Look-ups in named tables: a row name and a column name give one cell, copied from the table.

rugopot:
|  | sok | fozu | bor | lobu | zaromav |
|---|---|---|---|---|---|
| puribeb | 87318 | 66970 | 85101 | 42251 | 59676 |
| vagatem | -3118 | 12399 | -53495 | 30574 | 18096 |
| sobugog | -61479 | -62195 | 24134 | -59647 | -61557 |

vagatem, fozu => 12399
puribeb, sok => 87318
sobugog, zaromav => -61557
sobugog, lobu => -59647
puribeb, bor => 85101
vagatem, sok => -3118

pif
columns: tovup, geput, pip, nofuleg, sil, buduf, pupe
dumilog: [3.0, 3.8, 5.9, 6.4, 8.4, 9.8, 5.2]
sez: [4.5, 3.6, 2.9, 3.6, 5.1, 8.5, 3.9]
zud: [3.9, 5.4, 5.2, 6.2, 8.4, 3.4, 4.9]
roduver: [8.9, 4.2, 2.8, 6.9, 4.4, 8.5, 3.0]
siderur: [6.7, 5.2, 3.0, 4.9, 8.5, 6.4, 2.7]
bolegug: [7.5, 6.1, 8.0, 3.7, 4.2, 6.8, 6.9]
soz: [5.1, 5.6, 8.7, 7.3, 3.2, 4.0, 9.8]
zimob: [6.4, 5.1, 8.0, 9.2, 3.0, 3.1, 7.0]
sodopar: [6.8, 4.4, 6.6, 8.7, 7.6, 3.7, 9.1]
vop: [4.6, 9.4, 2.5, 6.3, 8.2, 4.6, 4.8]
seroga: [5.0, 4.6, 2.7, 4.0, 9.2, 4.3, 9.9]
zik: [9.6, 2.6, 4.8, 5.6, 3.8, 4.5, 9.6]
tumoba: [8.3, 8.6, 4.1, 5.6, 8.7, 6.4, 9.5]
rorir: [3.9, 2.6, 8.1, 5.7, 3.9, 2.7, 9.8]

What is the geput of bolegug in pif?
6.1
What is the sil of sez in pif?
5.1
What is the pip of zik in pif?
4.8
What is the geput of sodopar in pif?
4.4
What is the sil of siderur in pif?
8.5
What is the buduf of rorir in pif?
2.7
What is the geput of soz in pif?
5.6
What is the pupe of zik in pif?
9.6
What is the geput of rorir in pif?
2.6
What is the pupe of siderur in pif?
2.7
What is the sil of zimob in pif?
3.0
What is the nofuleg of seroga in pif?
4.0
What is the nofuleg of vop in pif?
6.3
What is the sil of soz in pif?
3.2
What is the pip of vop in pif?
2.5
What is the tovup of siderur in pif?
6.7
What is the pip of dumilog in pif?
5.9
What is the buduf of sodopar in pif?
3.7
What is the pip of zimob in pif?
8.0

mef
|  | nitu | kun | bafid | gosu | neli | vire | venagu |
|---|---|---|---|---|---|---|---|
| lome | 2.0 | 7.8 | 8.3 | 5.0 | 3.8 | 1.8 | 4.9 |
| kas | 6.3 | 3.1 | 3.1 | 4.7 | 5.3 | 6.5 | 4.6 |
| gifarer | 8.5 | 0.3 | 0.1 | 4.6 | 6.2 | 8.9 | 4.8 |

neli of kas: 5.3
gosu of kas: 4.7
kun of kas: 3.1
bafid of gifarer: 0.1
kun of lome: 7.8
vire of lome: 1.8
venagu of lome: 4.9
nitu of gifarer: 8.5
gosu of lome: 5.0
nitu of kas: 6.3
bafid of lome: 8.3
vire of kas: 6.5
nitu of lome: 2.0
venagu of kas: 4.6
vire of gifarer: 8.9
kun of gifarer: 0.3

pibepu =
|  | puduniz | mefogis | gos |
|---|---|---|---|
| zafeze | 201 | 198 | 199 |
| sis | 68 | 71 | 66 |
| tifi | 156 | 152 | 157 |
| nesusek | 43 | 47 | 40 |
| duv | 39 | 39 | 31 |

tifi, puduniz: 156
nesusek, mefogis: 47
tifi, gos: 157
duv, puduniz: 39
tifi, mefogis: 152
sis, gos: 66
zafeze, gos: 199
sis, puduniz: 68
sis, mefogis: 71
duv, mefogis: 39
nesusek, puduniz: 43
zafeze, puduniz: 201
nesusek, gos: 40
zafeze, mefogis: 198
duv, gos: 31

vomota
         fazune  deguniv  bidol    dep   zego  dotisiz
tizo       -4.2     20.8  -29.6    0.8    0.5     -8.2
venob     -29.9     53.0   -1.9  -14.4  -28.1    -45.7
fimi      -13.5     -0.9  -35.0   17.7  -35.7     -8.8
dez       -11.9     -8.6  -25.3   19.2  -38.8     -1.2
per       -12.9    -63.0  -11.2   23.6  -42.6     21.2
tak       -29.2      2.4  -20.3  -32.3   30.3    -36.2
metunov   -15.6     -0.6  -15.5  -16.3   -1.3    -19.4
mev       -20.0     17.0  -13.9  -13.6   -1.3    -24.8
puzel     -41.5    -13.1  -21.7  -37.7   41.4    -43.1
vime      -19.5     14.2   -8.9  -10.9  -19.5    -24.7
kebop     -28.8    -23.7   10.1  -10.0  -35.1    -17.4

bidol of dez = -25.3
fazune of vime = -19.5
dotisiz of venob = -45.7
deguniv of metunov = -0.6
fazune of metunov = -15.6
zego of puzel = 41.4
Which row has the largest dep? per

